Below are the code and all the weights of a small trained network. Each question names an input and a class and asks about switching units off, where a switched-off unit gives its printed mean instead of its output.

import numpy as np


def w(rows, s, z=0):
    codes = np.array(rows[::2]) - 128.0
    scale = np.full(codes.shape[1], s)
    scale[-1] = z or s
    return codes * scale


def norm(h):
    return h / np.sqrt((h * h).mean(-1, keepdims=True) + 1e-5)


def f(y):
    return y / 2 * (1 + np.tanh(0.7978845608 * (y + 0.044715 * y**3)))


def log_softmax(a):
    a = a - a.max(-1, keepdims=True)
    return a - np.log(np.exp(a).sum(-1, keepdims=True))


def net(x, mask):
    res = np.array(x, float).reshape(1, 2) / 4 @ E
    u = 0
    for l in range(3):
        y = f(norm(res) @ A[l][:, :-1].T + A[l][:, -1])
        res = res + np.where(mask[u : u + 4], y, B[l][:, -1]) @ B[l][:, :-1]
        u += 4
    return log_softmax(norm(res)[-1] @ U[:, :-1].T + U[:, -1])


A, B = {}, {}
E = w([
[159,60,194,88,121,150,130,86],'x0',
[170,160,152,130,250,114,131,155],'x1',
],0.011)
A[0] = w([
[163,138,136,159,90,112,148,164,208],'0.n0',
[134,97,78,156,157,158,137,127,151],'0.n1',
[115,71,108,110,160,143,111,127,2],'0.n2',
[4,167,2,192,27,169,119,151,61],'0.n3',
],0.0085,0.0028)
B[0] = w([
[143,146,169,69,125,115,122,132,142],'0.n0',
[109,125,117,94,151,178,134,146,132],'0.n1',
[133,139,83,135,99,36,160,92,123],'0.n2',
[67,19,216,66,7,89,143,72,248],'0.n3',
],0.011,0.013)
A[1] = w([
[118,88,114,140,141,89,136,104,3],'1.n0',
[152,1,161,68,121,127,139,57,172],'1.n1',
[96,153,60,184,51,79,149,132,116],'1.n2',
[114,140,54,133,64,107,137,119,207],'1.n3',
],0.01,0.0018)
B[1] = w([
[18,125,168,103,147,110,204,131,130],'1.n0',
[20,48,119,117,25,213,87,125,255],'1.n1',
[2,127,196,80,105,140,126,164,137],'1.n2',
[72,137,184,66,131,119,122,187,142],'1.n3',
],0.0088,0.018)
A[2] = w([
[114,238,70,146,182,75,133,190,252],'2.n0',
[210,173,68,146,121,138,123,122,105],'2.n1',
[115,97,118,122,199,184,108,150,90],'2.n2',
[1,176,93,88,60,76,133,192,252],'2.n3',
],0.012,0.0023)
B[2] = w([
[109,162,129,104,65,254,214,129,186],'2.n0',
[163,134,110,158,230,172,188,187,144],'2.n1',
[132,181,66,162,118,36,157,127,157],'2.n2',
[2,21,178,98,92,221,132,76,248],'2.n3',
],0.01,0.014)
U = w([
[150,186,95,132,164,177,195,131,137],'0',
[92,64,157,94,91,172,123,92,206],'1',
[145,128,99,146,183,7,133,97,81],'2',
[149,155,101,150,124,111,79,140,3],'3',
],0.019,0.0054)

Each question gives the input, the list of numbers given to net, and the class t.
The units are the neurons (one row each of A and B). Each row of codes is followed by its name. A weight is (code - 128) times the scale printed after its matrix; where a second scale follows, it is the last column's (A, B and U).
mask holds one flag per neuron, layer by layer. A switched-off neuron (its flag False) gives its mean, the last column of its row in B, instead of its output. The means were averaged over made-up inputs and are rounded, as every weight is.
A unit's drop is (log p(t) with every unit on - log p(t) with that unit switched off) / (log p(t) with every unit on - log p(t) with every unit switched off).
The circuit of an input: a set's keep is (log p(t) with only the set's units on - log p(t) with every unit switched off) / (log p(t) with every unit on - log p(t) with every unit switched off). Starting from all 12 units, units are removed one at a time, each time the one whose removal leaves the highest keep (on an exact tie, the one counted first), for as long as the keep stays at least 0.8.
units of the circuit, in order: the units of the circuit, biggest drop first
unit that matters most: the unit with the biggest drop
top k neurons in layer l: the k neurons of layer l with the biggest drops, biggest first
drop when u is switched off: that unit's drop, to one decimal
input [-3,4], class 0: unit that matters most	0.n3
input [3,7], class 2: top 2 neurons in layer 2	[2.n3 2.n2]
input [-6,5], class 0: units of the circuit, in order	[0.n3 1.n1]
input [2,4], class 2: units of the circuit, in order	[0.n3 1.n1 2.n3 2.n0]
input [4,5], class 2: top 3 neurons in layer 2	[2.n2 2.n3 2.n0]
input [0,3], class 0: drop when 1.n1 is switched off	0.9
input [-1,1], class 0: drop when 1.n1 is switched off	0.9
input [-6,4], class 0: drop when 1.n1 is switched off	1.0
input [1,8], class 0: drop when 2.n2 is switched off	0.0
input [-5,6], class 0: units of the circuit, in order	[0.n3 1.n1]
